Each row is followed by roughly how far along a hidden order it lies, from 0 to 9. A new part has a new order.
-1 -10 1 -5 54 -1 -1 1 4 -8 0 4 -6 2 74 0 -1 3 2 -35 -9 -22 0 -3 1 -4 21 14 -25 17 18 21 -13 -7 6 4 3 5 0 15 -3 1 -12 2 17 -4 -25 0 2 -1 -10 -3 10 -21 2 14 -36 -6 4 -1 -3 1 2 3 -5 1 -1 0 -6 6 -2 0 -4 2 46 -24 35 -2 22 1 | 8
-2 20 8 -9 21 2 7 4 -10 -11 13 -1 7 -4 -40 -5 -7 -7 58 80 16 27 5 -7 1 2 -14 7 -19 7 -47 -47 3 25 -18 0 18 3 -4 -1 3 -3 5 -4 -32 -72 1 -5 -4 13 11 2 13 4 2 -14 -6 1 -10 22 9 -1 -2 3 -1 0 1 -2 21 -12 31 -3 3 -12 15 -4 1 -5 3 6 | 8
-2 -6 4 8 -8 -2 6 -16 0 3 -6 -25 0 7 57 1 -6 2 16 -57 -10 -16 -7 -18 4 9 -19 7 -22 -1 4 22 -10 -4 7 5 8 2 -5 22 -4 -1 -23 0 5 13 4 5 -14 2 -24 -4 -10 -16 5 14 -65 -5 8 -2 -7 1 -7 -1 -4 -1 -14 -4 4 11 5 8 0 14 45 -18 40 -8 -2 11 | 8
1 -8 4 5 2 -10 4 8 -6 9 14 -16 14 2 -57 -1 -2 -2 -43 -50 -22 -11 -2 -16 5 4 -12 -3 -11 -15 29 35 0 -6 7 5 2 0 0 38 -3 0 3 63 3 102 -5 17 -7 11 -53 5 -2 0 -5 11 -76 -3 -37 -15 -6 1 -1 0 9 -5 -20 -4 -4 13 2 3 -3 18 43 -19 29 -11 20 -1 | 0
4 -12 5 -22 54 8 -5 -15 10 -2 2 6 -6 1 12 -1 0 -1 28 -2 -9 -5 4 -2 -3 -8 44 18 3 17 40 42 -5 3 -5 -3 -15 2 5 -8 -5 0 -17 -16 10 8 -12 2 2 22 -13 -7 4 -29 -1 -3 21 0 1 -6 3 4 -2 6 -7 4 1 2 -9 8 0 0 -8 -8 -3 2 -4 -8 4 -3 | 6
4 -12 1 -3 -84 10 -3 7 -4 -8 -8 34 -5 -22 -6 -1 0 5 -65 -93 -4 -89 -4 9 -3 60 8 -28 -13 -19 12 6 -15 11 5 -4 -2 -1 5 17 -3 -1 -25 -2 36 43 -3 9 8 -8 -8 0 0 -29 -8 18 25 6 53 -16 -2 5 -3 4 1 -4 -14 -1 -7 -2 -2 1 -3 5 14 -1 -2 -7 -2 -1 | 9
2 -8 7 10 12 7 5 -22 -2 5 -13 2 -7 2 82 2 -5 2 35 -55 -14 -28 -13 -9 3 13 8 -11 -35 0 29 23 -7 -15 20 -1 7 -1 0 15 -6 -2 -19 3 24 1 -16 6 -13 15 -21 -3 -17 -25 3 17 -11 -2 37 -14 -10 4 -8 -1 -3 0 -13 -4 -12 9 -4 5 -3 16 23 -8 33 -11 7 18 | 9
6 5 16 -5 2 31 5 -6 -2 -12 14 42 4 -6 35 -4 -10 -7 15 1 -6 -23 5 -5 1 6 10 -11 -16 3 12 3 6 2 -9 -1 12 6 2 -5 -6 -7 -6 -3 26 16 5 9 0 23 22 -5 11 -15 -2 -1 59 0 24 -8 6 6 -7 7 -7 -3 2 -8 -11 0 -17 0 -7 -4 -11 -2 13 -18 -1 8 | 7
4 -1 6 -9 -5 15 -1 1 2 -20 7 9 -5 -4 68 -3 -3 -4 -4 24 8 -9 6 2 -2 -2 19 11 -22 11 -22 -24 -1 6 -8 -1 12 8 1 -9 1 -2 -22 -69 -6 -11 -9 4 10 7 14 -6 21 -6 4 2 6 1 23 1 8 1 -1 5 -12 0 13 0 1 -7 6 -2 -3 -20 10 -1 26 -3 5 2 | 8
5 -10 10 0 -80 20 4 10 -4 -2 5 35 5 -18 -5 -2 -2 0 -60 -93 -5 -86 -2 -4 1 68 0 -5 -11 -20 7 -43 -12 15 5 6 0 -1 1 16 -3 -3 -17 22 31 25 5 9 -4 3 -2 1 6 -17 -2 13 7 5 5 -17 -1 7 -7 4 3 -6 -23 -5 0 5 -30 4 0 5 13 -1 21 -14 -2 5 | 9
-1 -4 6 -30 4 17 -1 -11 0 -14 21 -99 -1 -14 94 -1 -1 0 47 -12 12 0 11 -12 -4 0 18 20 13 23 -3 -7 3 1 -10 2 -19 3 -2 -32 3 -4 5 -26 5 -50 0 7 3 14 13 -7 21 -69 0 -25 57 12 -7 8 12 2 3 5 -10 6 8 1 12 0 28 -1 -1 -29 -36 15 -22 -8 -11 -3 | 8
1 12 7 -9 61 -6 -2 0 2 -10 2 -23 -1 2 -5 -3 2 -8 41 72 3 37 11 -3 0 -39 9 12 -8 3 -30 -6 12 0 -12 -2 16 3 4 -5 0 1 -4 -35 -26 -43 -7 -6 6 8 37 0 3 14 3 -5 -7 -7 -40 13 4 -1 -5 8 -8 1 1 -1 -4 -9 23 -7 -8 -5 23 -9 1 -8 6 -2 | 7
-1 1 1 5 54 -19 2 2 2 10 -1 -1 4 16 -1 1 -2 -3 3 27 -6 31 -1 -10 1 -22 -13 12 -10 -2 0 22 -1 -8 3 0 4 -1 -1 9 -1 4 5 26 -19 78 -5 1 -4 5 -9 2 -7 43 3 0 -49 -6 -35 2 -3 -1 -1 1 4 -1 -10 -3 0 3 8 0 -2 3 22 -9 2 -5 11 2 | 7
12 -5 19 1 31 11 1 -14 0 -2 9 14 3 8 -22 -3 -7 -5 -18 -7 -17 -5 9 -18 0 -6 28 -12 -22 2 23 35 -5 -8 -11 -5 5 1 5 20 -9 -2 -17 19 9 75 0 1 4 33 -14 0 1 -9 -8 10 8 -3 -5 -2 6 9 -16 14 -1 -6 -18 -9 -17 8 5 -4 -16 6 11 -2 1 -29 10 4 | 6
5 10 9 4 -11 -9 4 -18 7 8 10 0 8 28 -17 0 -7 -3 60 -1 -8 104 7 -16 2 -91 -5 20 15 18 -4 73 18 -18 -14 0 3 -1 0 -9 -4 1 21 -19 -50 18 4 -9 -5 28 11 0 -9 6 4 -20 -18 -7 -3 7 4 -1 -3 4 -1 4 8 -4 -4 1 56 0 -7 -4 1 2 -31 -14 4 2 | 0
2 -3 13 -19 33 16 -1 -16 2 -7 17 24 5 -1 60 -1 -4 -6 29 -10 0 1 11 -9 -2 -17 36 10 6 15 10 25 4 -5 -14 0 -1 3 1 -18 -4 -5 0 -30 -17 5 5 4 3 30 17 -4 12 -18 -1 -14 53 4 5 3 8 3 -3 8 -6 3 6 -2 1 2 14 -4 -7 -17 -24 12 -12 -6 -5 -4 | 7

Next part:
6 -5 -2 0 21 20 -5 -34 33 -21 9 -35 -10 -66 13 -4 -18 -17 27 -35 5 | 8
-24 28 9 3 58 -18 16 8 13 -4 22 -24 7 -39 10 7 -4 39 29 -28 4 | 5
20 -21 2 -25 23 43 -63 1 8 -53 33 -6 -5 -18 -71 1 -21 0 -9 -5 4 | 5
-13 -3 0 -20 21 15 -39 15 4 -28 17 -14 -13 -26 -4 0 -9 6 7 5 4 | 5
7 -3 -10 -5 9 75 -92 -47 43 -10 -4 -40 -36 -116 -1 -5 -6 8 39 -15 24 | 5
59 -7 7 -7 -66 -32 -1 -41 41 -21 36 -4 -20 -65 -32 9 -19 8 29 -44 14 | 5
-2 -1 -2 -12 6 10 -36 -22 20 -7 -11 -36 -14 -31 18 -17 -2 -28 14 -45 15 | 9
26 -3 0 -5 -3 6 -8 -23 8 -8 26 -34 -2 -40 -11 -28 -29 -12 19 -19 5 | 8
8 -13 20 11 25 -5 81 -115 15 -27 -16 -79 3 -61 -4 19 -24 -53 23 -11 -1 | 5
44 1 -3 6 -15 34 -31 -38 35 2 -4 -46 -1 -85 -7 -38 -11 -41 22 -48 4 | 9
40 -6 22 9 -6 -11 -2 -22 21 36 1 -24 1 -37 8 -19 -20 -7 26 -41 7 | 5
28 -22 10 7 20 18 -49 27 0 28 -4 11 -13 -30 -6 -16 -17 20 15 -45 3 | 5
5 -6 9 8 -3 -1 11 -19 16 -4 -19 26 -19 -59 -14 9 -12 -36 25 24 25 | 5
-68 6 5 21 -17 -23 25 -13 42 -107 65 -127 -19 -61 47 -27 -36 -17 61 -18 -2 | 5
-46 -1 7 20 -33 7 -18 -17 30 -1 18 -37 10 -21 52 -2 -3 43 -37 -25 -38 | 5
27 -9 -1 -4 8 -6 -18 42 -31 3 16 38 -12 15 -6 -3 12 20 -2 7 -1 | 5
46 -26 4 8 3 20 -2 64 35 42 8 35 -19 -43 -5 -7 -15 47 11 -42 5 | 5
3 2 -4 13 42 9 -13 -22 21 23 8 -16 7 -36 26 1 -4 7 11 -80 -17 | 5
-23 -6 13 6 -57 -18 20 -16 44 -40 -27 69 -35 -43 -10 -23 -30 -10 -14 72 5 | 5
60 6 5 -11 -8 -9 -9 -4 24 -11 16 -3 -18 -57 -12 2 -18 -17 41 -31 1 | 7
-27 -5 13 16 -10 17 -8 -19 11 -6 17 16 -11 -53 34 -8 -20 3 19 -49 20 | 3
21 -3 -2 5 -11 24 -23 -42 38 -21 26 -30 -22 -21 -36 -3 -7 -10 17 -25 7 | 5
7 13 -20 -10 -37 16 -18 -32 19 -8 21 -22 -21 -53 9 20 8 -5 18 -7 21 | 5
9 -5 15 6 0 -26 14 18 -6 -4 -5 -6 21 13 -38 -4 -24 8 -13 -4 -18 | 5
-3 -22 4 25 -2 12 -6 -53 29 -8 -64 33 -9 -47 10 -7 2 -25 15 22 6 | 3
21 13 -27 -19 -14 15 -4 8 5 -54 27 -4 -25 -44 40 12 3 -16 26 -17 22 | 9
16 -8 2 5 7 16 -28 -15 3 -29 -5 -21 -6 -29 6 -1 0 -9 17 -9 4 | 8
-41 19 -8 6 -40 -11 4 21 -34 -22 12 0 4 -1 -3 23 -26 -9 -9 53 2 | 5
17 8 12 -7 -28 -5 13 -5 8 27 25 -7 7 -58 -16 8 -28 -6 7 2 5 | 5
-9 -7 9 12 -14 0 2 -32 37 -19 0 -33 -17 -59 19 10 -17 -29 44 -28 11 | 5
4 -9 6 12 20 10 4 -84 45 -21 11 -44 -21 -74 9 -11 -12 -40 31 -39 16 | 5
-6 19 -15 8 -3 4 -5 -11 60 -11 14 -13 -22 -40 16 -20 -21 -21 23 -34 22 | 6
16 -4 5 -6 0 -19 10 38 -36 5 15 26 6 16 -22 5 0 14 -2 26 -1 | 5
1 -6 -28 -12 -68 -21 35 -6 7 -57 50 47 -35 -31 -4 11 28 -22 26 39 5 | 3
21 -3 -3 12 -2 27 2 -30 4 -7 7 -12 4 -20 -49 -26 -7 7 -8 7 -6 | 5
14 2 -6 5 -41 1 -1 -23 20 29 14 -5 -12 -19 15 -19 9 -17 18 -38 -10 | 5
0 10 -27 10 -30 32 -47 -35 46 -18 32 -84 -15 -60 39 18 -13 43 -15 -40 -50 | 5
3 9 -13 -1 7 7 -28 5 -2 4 -13 -24 -6 -21 25 6 4 28 -2 -33 1 | 5
-2 4 20 4 -11 -25 78 -7 -4 24 -11 -8 -9 30 -44 33 -6 -24 16 22 4 | 0
9 0 7 2 4 -14 14 12 -32 3 14 4 -3 9 10 33 -8 0 33 15 11 | 5
7 0 6 5 34 -6 11 4 13 -7 24 1 -9 -7 2 31 -11 -11 42 -25 3 | 5
-1 -27 5 4 -64 -10 11 -40 32 -21 36 17 -16 -49 -51 -10 -20 -35 0 11 8 | 5
0 -2 20 4 79 9 -40 -16 13 11 -19 -56 11 -27 -9 -22 1 -2 5 -54 -20 | 5
2 -3 -9 6 -20 26 -16 -37 40 1 -7 -23 -6 -50 26 3 -1 -10 15 -35 -7 | 5
5 -14 30 -19 -12 -32 28 103 -46 38 34 49 -19 64 -11 26 -6 6 -16 33 4 | 5
-2 -9 0 3 -4 11 -8 -21 23 -12 -3 -16 -5 -27 -2 0 -9 -13 -19 9 7 | 5
2 -2 9 3 -5 -5 33 -24 -30 -1 19 -7 -1 -2 -4 27 8 13 27 -9 2 | 3
6 14 8 0 -87 -20 35 -36 45 92 1 -20 19 -68 16 -2 -9 -12 4 -30 -3 | 3
13 -20 23 13 58 16 -2 -35 34 12 -14 -67 -16 -61 4 -3 -42 -2 27 -35 8 | 8
-6 -18 22 34 21 9 -7 -53 64 30 -13 -65 2 -70 18 -31 -34 -23 36 -83 -11 | 5
-40 11 -7 4 -7 22 -2 -75 65 -6 -13 -67 1 -46 23 -2 6 -29 -11 -20 1 | 5
-6 11 9 -2 -35 -19 14 -7 5 -25 14 9 -9 -20 -4 4 -10 -7 9 11 2 | 5
-18 25 1 -17 -6 2 23 -2 -14 -4 16 46 -15 -5 33 24 7 1 9 51 0 | 5
4 4 5 1 -23 -20 9 -2 18 4 22 -14 -3 -45 -4 -14 -26 -4 3 -18 4 | 7
-7 -18 11 -24 -6 22 -54 -33 17 -60 15 -21 -26 -38 5 36 -38 -13 29 3 31 | 5
-1 0 -10 11 15 36 -19 -17 6 -19 -18 -6 -11 -30 1 -20 8 3 5 -6 3 | 5
-21 -5 -4 16 -24 13 -8 -41 22 -13 11 -28 -7 -84 13 16 -24 9 27 -19 -11 | 5
44 -9 16 -15 56 -4 23 -4 -1 -7 14 19 -23 6 -31 -25 16 -67 56 -20 0 | 5
-24 -13 2 -2 10 -43 5 18 18 -14 26 -1 -16 -27 48 33 -14 -16 23 -19 33 | 5
5 16 -16 -17 -2 3 -46 68 -35 -2 74 -7 -6 7 22 -1 0 -9 10 -13 5 | 5
-7 -15 36 -13 78 -35 16 22 -1 -14 7 1 -8 19 7 6 -27 -3 2 -3 25 | 5
7 -8 14 24 -16 -30 33 -21 23 12 22 -18 -7 -57 -8 -5 -31 -12 34 -28 10 | 5
-16 -4 0 3 -24 -32 21 -9 25 19 9 29 -11 27 0 50 5 -1 -1 -6 1 | 1
-30 -7 1 8 -8 16 -26 -26 41 -34 8 -8 -12 -44 10 11 -39 18 -21 11 -26 | 5
-22 -1 -10 12 7 9 -14 -11 9 -1 -17 -13 1 6 16 0 16 -9 8 -6 -6 | 5
30 -3 6 10 -7 -19 38 -33 15 -1 27 -9 -17 -21 -7 -23 -4 -42 52 -35 23 | 5
11 -17 2 -30 24 42 -63 -18 5 -60 21 -14 0 -40 -75 3 -29 15 -13 19 10 | 5
2 -10 3 19 -55 -13 10 0 5 8 14 47 -19 -16 -33 12 1 13 3 -19 10 | 0
-13 -1 1 -4 28 -20 5 19 -10 -25 15 10 2 24 -7 -11 -8 -18 7 15 2 | 6
